M =
[[125 111 136 125 130 125 135 117]
 [134 127 124 120 125 127 115 130]
 [121 117 127 123 144 130 125 142]
 [123 122 133 131 135 124 152 109]]
M[-4,0] -> 125
M[:, 0] -> [125, 134, 121, 123]
M[-1,-3] -> 124
M[-4,-4] -> 130
M[:, -1] -> [117, 130, 142, 109]
M[-1,2] -> 133
M[-3,-8] -> 134
M[0,3] -> 125
M[:, -4] -> [130, 125, 144, 135]
M[1,-1] -> 130

W =
[[121 127 123 130 128 125 126 121 129 131 114 125]
 [139 130 131 125 132 125 121 133 128 135 109 125]
 [134 132 120 119 127 121 124 126 126 117 120 128]
 [126 132 129 131 132 120 129 145 128 133 124 122]
 [132 132 127 128 129 123 128 130 130 129 135 121]
 [129 126 127 129 134 125 131 128 127 130 139 126]
 [119 128 124 126 130 131 123 126 129 130 128 128]
 [122 130 131 128 128 126 117 122 127 132 119 134]
 [126 127 126 123 126 123 120 133 127 130 134 124]
 [131 125 124 131 128 128 131 132 129 126 128 128]
 [131 127 132 126 116 127 128 115 127 135 137 122]
 [118 130 128 116 132 126 137 121 126 118 103 129]
 [130 125 128 130 127 125 125 127 128 133 126 132]
 [126 128 129 129 130 130 127 128 125 141 125 131]
 [128 130 133 120 128 128 129 129 129 123 130 127]]
Rows and columns are counted from 0.
(0, 0) => 121
(14, 10) => 130
(7, 2) => 131
(11, 4) => 132
(6, 0) => 119
(11, 1) => 130
(13, 7) => 128
(0, 9) => 131
(12, 4) => 127
(4, 3) => 128
(12, 2) => 128
(9, 8) => 129
(10, 3) => 126
(5, 9) => 130
(13, 9) => 141
(0, 10) => 114
(3, 8) => 128
(8, 11) => 124
(2, 3) => 119
(7, 0) => 122
(1, 1) => 130
(9, 3) => 131
(0, 2) => 123
(3, 11) => 122
(13, 3) => 129
(7, 6) => 117
(9, 11) => 128
(9, 4) => 128
(6, 7) => 126
(14, 7) => 129
(13, 2) => 129
(2, 10) => 120
(6, 5) => 131
(0, 5) => 125
(5, 11) => 126
(10, 5) => 127
(7, 7) => 122
(11, 8) => 126
(14, 9) => 123

data = [123 116 115 123 114 106 126 119 128 117 148 129]
data[0]: 123
data[4]: 114
data[1]: 116
data[10]: 148

a = [122, 151, 109, 107]
a[0] -> 122
a[3] -> 107
a[2] -> 109

B =
[[126 135 128 133 127 135 141 152 131 124 130 121 134]
 [128 131 128 128 133 134 146 151 130 125 138 123 135]
 [130 127 127 130 128 127 132 134 126 127 133 128 132]
 [134 124 125 130 128 126 129 131 124 132 133 126 130]
 [125 132 127 134 129 133 140 150 131 127 127 120 133]
 [131 130 135 140 123 128 141 146 127 123 123 118 133]
 [126 135 128 133 129 137 142 153 130 126 130 118 133]
 [124 132 130 134 124 129 136 142 132 123 124 126 133]
 [126 133 127 135 124 132 137 149 131 126 126 122 134]
 [117 138 135 133 124 131 138 156 134 113 130 133 142]
 [131 129 134 141 122 128 139 147 126 125 124 119 134]]
B[0,0] -> 126
B[7] -> [124, 132, 130, 134, 124, 129, 136, 142, 132, 123, 124, 126, 133]
B[9,6] -> 138
B[1,12] -> 135
B[4] -> [125, 132, 127, 134, 129, 133, 140, 150, 131, 127, 127, 120, 133]
B[0,2] -> 128
B[8] -> [126, 133, 127, 135, 124, 132, 137, 149, 131, 126, 126, 122, 134]
B[6,5] -> 137
B[3,7] -> 131
B[3,10] -> 133
B[:, 3] -> [133, 128, 130, 130, 134, 140, 133, 134, 135, 133, 141]
B[6,7] -> 153
B[:, 9] -> [124, 125, 127, 132, 127, 123, 126, 123, 126, 113, 125]
B[1] -> [128, 131, 128, 128, 133, 134, 146, 151, 130, 125, 138, 123, 135]
B[:, 12] -> [134, 135, 132, 130, 133, 133, 133, 133, 134, 142, 134]
B[3,1] -> 124
B[0,7] -> 152
B[9,5] -> 131
B[3,6] -> 129
B[10,9] -> 125
B[4,9] -> 127
B[:, 11] -> [121, 123, 128, 126, 120, 118, 118, 126, 122, 133, 119]
B[8,7] -> 149
B[3,12] -> 130
B[1,8] -> 130
B[5,1] -> 130
B[9,3] -> 133
B[1,10] -> 138
B[10,4] -> 122
B[6,12] -> 133
B[:, 1] -> [135, 131, 127, 124, 132, 130, 135, 132, 133, 138, 129]
B[10,6] -> 139

arr =
[[132 112 131 106 130 128 130 111 129 132 112 122 118 132 141]
 [123 134 139 136 145 124 137 120 151 128 120 126 131 138 153]
 [144 118 137 112 141 134 132 108 143 119 125 116 128 124 147]]
Rows and columns are counted from 0.
(0, 0) -> 132
(2, 7) -> 108
(2, 9) -> 119
(1, 12) -> 131
(0, 1) -> 112
(2, 4) -> 141
(0, 12) -> 118
(2, 3) -> 112
(1, 14) -> 153
(0, 9) -> 132
(0, 14) -> 141
(0, 8) -> 129
(0, 2) -> 131
(1, 8) -> 151
(1, 5) -> 124

m =
[[114 128 137 127 130 100 115 146 125 130 121 126 132]
 [138 120 131 138 126 136 131 101 120 138 139 140 129]
 [150 128 125 111 121 130 148 137 148 126 130 121 129]
 [108 128 137 143 144 124 109 128 116 138 116 140 132]
 [120 116 149 122 139 124 115 137 120 138 126 111 137]
 [138 116 131 138 126 136 126 101 120 138 139 140 129]
 [132 140 113 149 112 136 137 110 134 126 130 135 118]
 [138 140 107 138 112 136 142 110 139 119 126 131 118]
 [132 136 113 117 126 118 137 146 134 115 112 116 129]
 [132 124 137 106 135 130 131 155 134 130 121 106 137]
 [126 112 149 138 135 124 115 110 111 141 139 131 135]
 [138 140 107 127 117 130 142 128 139 115 121 121 121]
 [114 128 131 127 130 100 120 155 125 130 116 121 132]
 [144 128 125 133 108 130 142 119 143 130 148 135 121]
 [144 124 119 127 126 143 142 101 129 134 135 140 126]
 [150 132 119 127 121 155 131 110 129 119 135 121 129]]
m[0,0] = 114
m[14,8] = 129
m[5,5] = 136
m[:, 3] = [127, 138, 111, 143, 122, 138, 149, 138, 117, 106, 138, 127, 127, 133, 127, 127]
m[5,4] = 126
m[10,5] = 124
m[14,0] = 144
m[8] = [132, 136, 113, 117, 126, 118, 137, 146, 134, 115, 112, 116, 129]
m[:, 1] = [128, 120, 128, 128, 116, 116, 140, 140, 136, 124, 112, 140, 128, 128, 124, 132]
m[11,2] = 107
m[6,1] = 140
m[1,1] = 120
m[12,5] = 100
m[4,7] = 137
m[4,8] = 120
m[14,5] = 143
m[:, 7] = [146, 101, 137, 128, 137, 101, 110, 110, 146, 155, 110, 128, 155, 119, 101, 110]
m[15] = [150, 132, 119, 127, 121, 155, 131, 110, 129, 119, 135, 121, 129]
m[6,9] = 126
m[2,11] = 121
m[8,8] = 134
m[9,7] = 155
m[14,2] = 119
m[9,8] = 134
m[6,8] = 134
m[1,0] = 138
m[0] = [114, 128, 137, 127, 130, 100, 115, 146, 125, 130, 121, 126, 132]
m[0,3] = 127
m[8,9] = 115
m[13,9] = 130
m[12,3] = 127
m[5,9] = 138
m[3,6] = 109
m[6,12] = 118
m[0,6] = 115
m[:, 8] = [125, 120, 148, 116, 120, 120, 134, 139, 134, 134, 111, 139, 125, 143, 129, 129]
m[13,3] = 133
m[0,5] = 100

X =
119  134  143  124  121  120  131
106  110  128  108  125  117  101
Indices start at 0.
(0, 0): 119
(0, 6): 131
(1, 5): 117
(1, 6): 101
(1, 3): 108

x = 125  131  142  130  125  147  129  118  152  131  109  154  139
x[0]	125
x[2]	142
x[7]	118
x[11]	154

grid =
[[134 128 158 134 110 124 145]
 [130 113 124 122 132 120 120]
 [120 137 105 130 125 121 142]
 [121 117 146 125 112 111 130]
 [108 148 122 140 119 129 149]
 [138 144 118 138 140 148 140]
 [139 128 138 131 108 115 155]]
Indices start at 0.
(0, 0) = 134
(4, 4) = 119
(2, 2) = 105
(1, 6) = 120
(5, 3) = 138
(5, 6) = 140
(0, 2) = 158
(2, 0) = 120
(6, 1) = 128
(4, 3) = 140
(4, 0) = 108
(3, 0) = 121
(4, 1) = 148
(6, 0) = 139
(1, 2) = 124
(5, 1) = 144
(2, 1) = 137
(0, 4) = 110

A =
[[126 134 133 126 134 124 129]
 [132 121 131 140 134 118 129]
 [112 134 111 112 126 141 119]
 [113 122 104 137 122 131 116]
 [122 135 138 126 132 121 135]]
A[-5, 0]	126
A[0, -3]	134
A[-2, 1]	122
A[-1, 6]	135
A[-5, 6]	129
A[-1, -7]	122
A[2]	[112, 134, 111, 112, 126, 141, 119]
A[-3, -1]	119
A[-1]	[122, 135, 138, 126, 132, 121, 135]
A[1, -6]	121
A[-4, -2]	118
A[1]	[132, 121, 131, 140, 134, 118, 129]
A[:, 0]	[126, 132, 112, 113, 122]
